Here is a tiny trained network, its code and every weight. The questions are about switching its units off for an input and a class, where a switched-off unit gives its printed mean instead of its output.

import numpy as np


def w(rows, s, z=0):
    codes = np.array(rows[::2]) - 128.0
    scale = np.full(codes.shape[1], s)
    scale[-1] = z or s
    return codes * scale


def f(y):
    return y / 2 * (1 + np.tanh(0.7978845608 * (y + 0.044715 * y**3)))


def log_softmax(a):
    a = a - a.max(-1, keepdims=True)
    return a - np.log(np.exp(a).sum(-1, keepdims=True))


def net(x, mask):
    res = np.array(x, float).reshape(1, 5) / 4 @ E
    y = f(res @ A[0][:, :-1].T + A[0][:, -1])
    res = res + np.where(mask, y, B[0][:, -1]) @ B[0][:, :-1]
    return log_softmax(res[-1] @ U[:, :-1].T + U[:, -1])


A, B = {}, {}
E = w([
[127,30,118,236,64,75,93,191],'x0',
[206,133,22,67,24,121,73,78],'x1',
[213,67,134,37,175,53,215,147],'x2',
[196,213,233,95,83,83,56,197],'x3',
[19,78,128,1,142,98,37,143],'x4',
],0.006)
A[0] = w([
[90,75,38,155,165,155,178,83,84],'N1',
[82,43,58,133,173,185,168,56,122],'N2',
[21,58,129,5,151,107,32,146,1],'N3',
[95,35,61,161,160,161,167,61,112],'N4',
[174,140,26,87,50,119,65,86,74],'N5',
[214,224,224,130,83,84,85,214,158],'N6',
[30,113,254,149,233,162,169,195,120],'N7',
[161,178,227,86,102,71,38,201,123],'N8',
[134,12,113,207,62,48,92,173,108],'N9',
[53,44,54,125,146,143,162,62,85],'N10',
[121,27,127,220,90,61,114,186,112],'N11',
[60,180,130,193,59,234,58,84,153],'N12',
[15,51,108,15,168,79,34,128,39],'N13',
[197,207,229,103,80,72,53,206,146],'N14',
[66,181,125,206,89,223,41,84,127],'N15',
[78,126,246,180,243,141,143,191,133],'N16',
[63,197,98,170,106,231,53,114,143],'N17',
[64,40,54,132,151,159,174,60,75],'N18',
[188,85,109,64,182,15,188,142,135],'N19',
[210,69,118,65,169,40,205,160,102],'N20',
[195,48,140,56,162,58,188,146,112],'N21',
[180,153,62,87,84,145,83,73,89],'N22',
[254,175,109,220,138,180,221,112,44],'N23',
[247,154,23,130,40,150,102,63,66],'N24',
[138,18,104,209,69,41,96,210,107],'N25',
[249,188,123,242,113,211,224,59,1],'N26',
[94,154,226,212,229,153,216,187,112],'N27',
[116,16,118,197,52,84,112,218,110],'N28',
[152,204,138,9,192,163,189,38,194],'N29',
[236,106,122,128,163,65,206,127,90],'N30',
[110,47,57,160,164,199,181,61,88],'N31',
[95,64,59,167,150,171,208,40,121],'N32',
[60,188,138,198,90,202,46,102,108],'N33',
[192,51,141,64,162,49,196,130,126],'N34',
[180,120,43,71,29,137,67,76,73],'N35',
[131,241,139,44,198,212,168,11,179],'N36',
],0.0051,0.0013)
B[0] = w([
[166,176,172,151,116,73,108,88,185],'N1',
[145,167,160,126,121,87,115,109,203],'N2',
[108,50,254,172,33,196,120,189,232],'N3',
[157,193,172,143,121,82,98,100,196],'N4',
[99,88,72,116,94,87,168,123,206],'N5',
[157,174,162,156,110,53,98,88,239],'N6',
[99,68,43,75,85,61,184,79,247],'N7',
[180,162,182,159,99,60,105,68,218],'N8',
[67,216,130,52,153,177,175,182,215],'N9',
[161,174,190,166,105,80,104,91,197],'N10',
[88,170,133,90,124,142,160,156,205],'N11',
[113,106,100,171,172,115,99,149,227],'N12',
[117,73,245,171,50,173,106,174,240],'N13',
[149,167,149,149,126,69,110,85,237],'N14',
[115,105,66,177,194,107,82,160,222],'N15',
[119,86,58,89,93,64,175,62,237],'N16',
[98,114,94,174,189,118,85,176,213],'N17',
[178,185,174,164,115,61,92,83,198],'N18',
[103,118,110,167,161,113,92,162,208],'N19',
[111,118,76,194,205,106,66,163,212],'N20',
[112,116,89,177,196,125,65,163,204],'N21',
[82,121,92,101,99,97,180,115,179],'N22',
[101,73,212,187,69,187,112,190,226],'N23',
[75,57,95,96,75,72,180,110,221],'N24',
[88,211,124,75,140,148,161,181,221],'N25',
[96,57,234,192,45,194,104,200,241],'N26',
[91,61,92,87,76,82,170,104,248],'N27',
[83,202,127,80,154,154,179,176,211],'N28',
[92,163,118,118,139,141,139,186,240],'N29',
[120,89,132,172,160,138,79,157,191],'N30',
[161,178,174,144,106,73,102,92,197],'N31',
[133,167,177,141,117,83,115,100,206],'N32',
[126,103,57,170,201,101,73,146,210],'N33',
[109,104,88,172,183,116,78,158,205],'N34',
[85,71,74,96,97,70,183,99,214],'N35',
[38,215,128,82,133,167,182,217,252],'N36',
],0.0067,0.0047)
U = w([
[127,63,206,152,66,173,117,157,145],'0',
[181,227,161,141,120,46,95,50,117],'1',
[107,53,42,87,94,70,210,80,111],'2',
[124,106,59,167,248,124,50,158,122],'3',
[90,254,115,70,154,172,201,179,154],'4',
[169,135,113,110,154,173,129,86,255],'5',
[196,129,102,111,162,197,143,76,43],'6',
[218,128,96,95,156,194,142,65,40],'7',
],0.0091,0.0041)

Each question gives the input, the list of numbers given to net, and the class t.
The units are the neurons (one row each of A and B). Each row of codes is followed by its name. A weight is (code - 128) times the scale printed after its matrix; where a second scale follows, it is the last column's (A, B and U).
mask holds one flag per neuron, in row order. A switched-off neuron (its flag False) gives its mean, the last column of its row in B, instead of its output. The means were averaged over made-up inputs and are rounded, as every weight is.
A unit's drop is (log p(t) with every unit on - log p(t) with that unit switched off) / (log p(t) with every unit on - log p(t) with every unit switched off).
The circuit of an input: a set's keep is (log p(t) with only the set's units on - log p(t) with every unit switched off) / (log p(t) with every unit on - log p(t) with every unit switched off). Starting from the 12 units with the biggest drops (on a tie, the unit counted first), units are removed one at a time, each time the one whose removal leaves the highest keep (on an exact tie, the one counted first), for as long as the keep stays at least 0.8.
units of the circuit, in order: the units of the circuit, biggest drop first
most important unit: the unit with the biggest drop
top k neurons: the k neurons with the biggest drops, biggest first
drop of u: that unit's drop, to one decimal
input [-1,-1,0,-4,-4], class 0: top 2 neurons : (N26 N23)
input [-3,-5,4,5,7], class 0: units of the circuit, in order : (N3)
input [4,7,8,-3,4], class 3: units of the circuit, in order : (N20 N21)
input [-3,5,-5,3,6], class 0: top 2 neurons : (N3 N13)
input [-7,3,3,-1,5], class 4: top 2 neurons : (N36 N29)
input [2,8,-3,-2,-8], class 0: top 3 neurons : (N26 N23 N7)
input [1,-2,8,7,3], class 3: top 4 neurons : (N20 N21 N34 N19)
input [-3,7,8,4,7], class 3: top 3 neurons : (N20 N21 N34)
input [5,-6,2,6,-3], class 1: top 3 neurons : (N6 N8 N14)
input [-8,8,0,-2,8], class 0: top 2 neurons : (N3 N13)
input [8,6,-3,-7,4], class 4: units of the circuit, in order : (N9 N25)
input [5,2,2,7,5], class 1: top 2 neurons : (N8 N14)
input [3,-8,-8,-5,-4], class 2: top 3 neurons : (N27 N7 N16)
input [-7,8,-1,-8,0], class 1: most important unit : N18
input [-5,-8,-5,7,7], class 2: top 2 neurons : (N7 N16)
input [-1,-5,3,7,5], class 1: top 3 neurons : (N8 N14 N6)
input [3,4,0,-4,4], class 0: top 2 neurons : (N13 N3)
input [8,-4,-8,6,7], class 3: top 2 neurons : (N33 N15)
input [8,-5,-1,-4,6], class 4: drop of N11 : 0.1
input [-2,3,4,-8,-8], class 0: drop of N26 : 1.2
input [-6,4,0,4,0], class 4: units of the circuit, in order : (N36)
input [-1,-3,1,7,-8], class 0: drop of N23 : 0.9
input [-8,4,8,-6,2], class 3: drop of N20 : 0.4
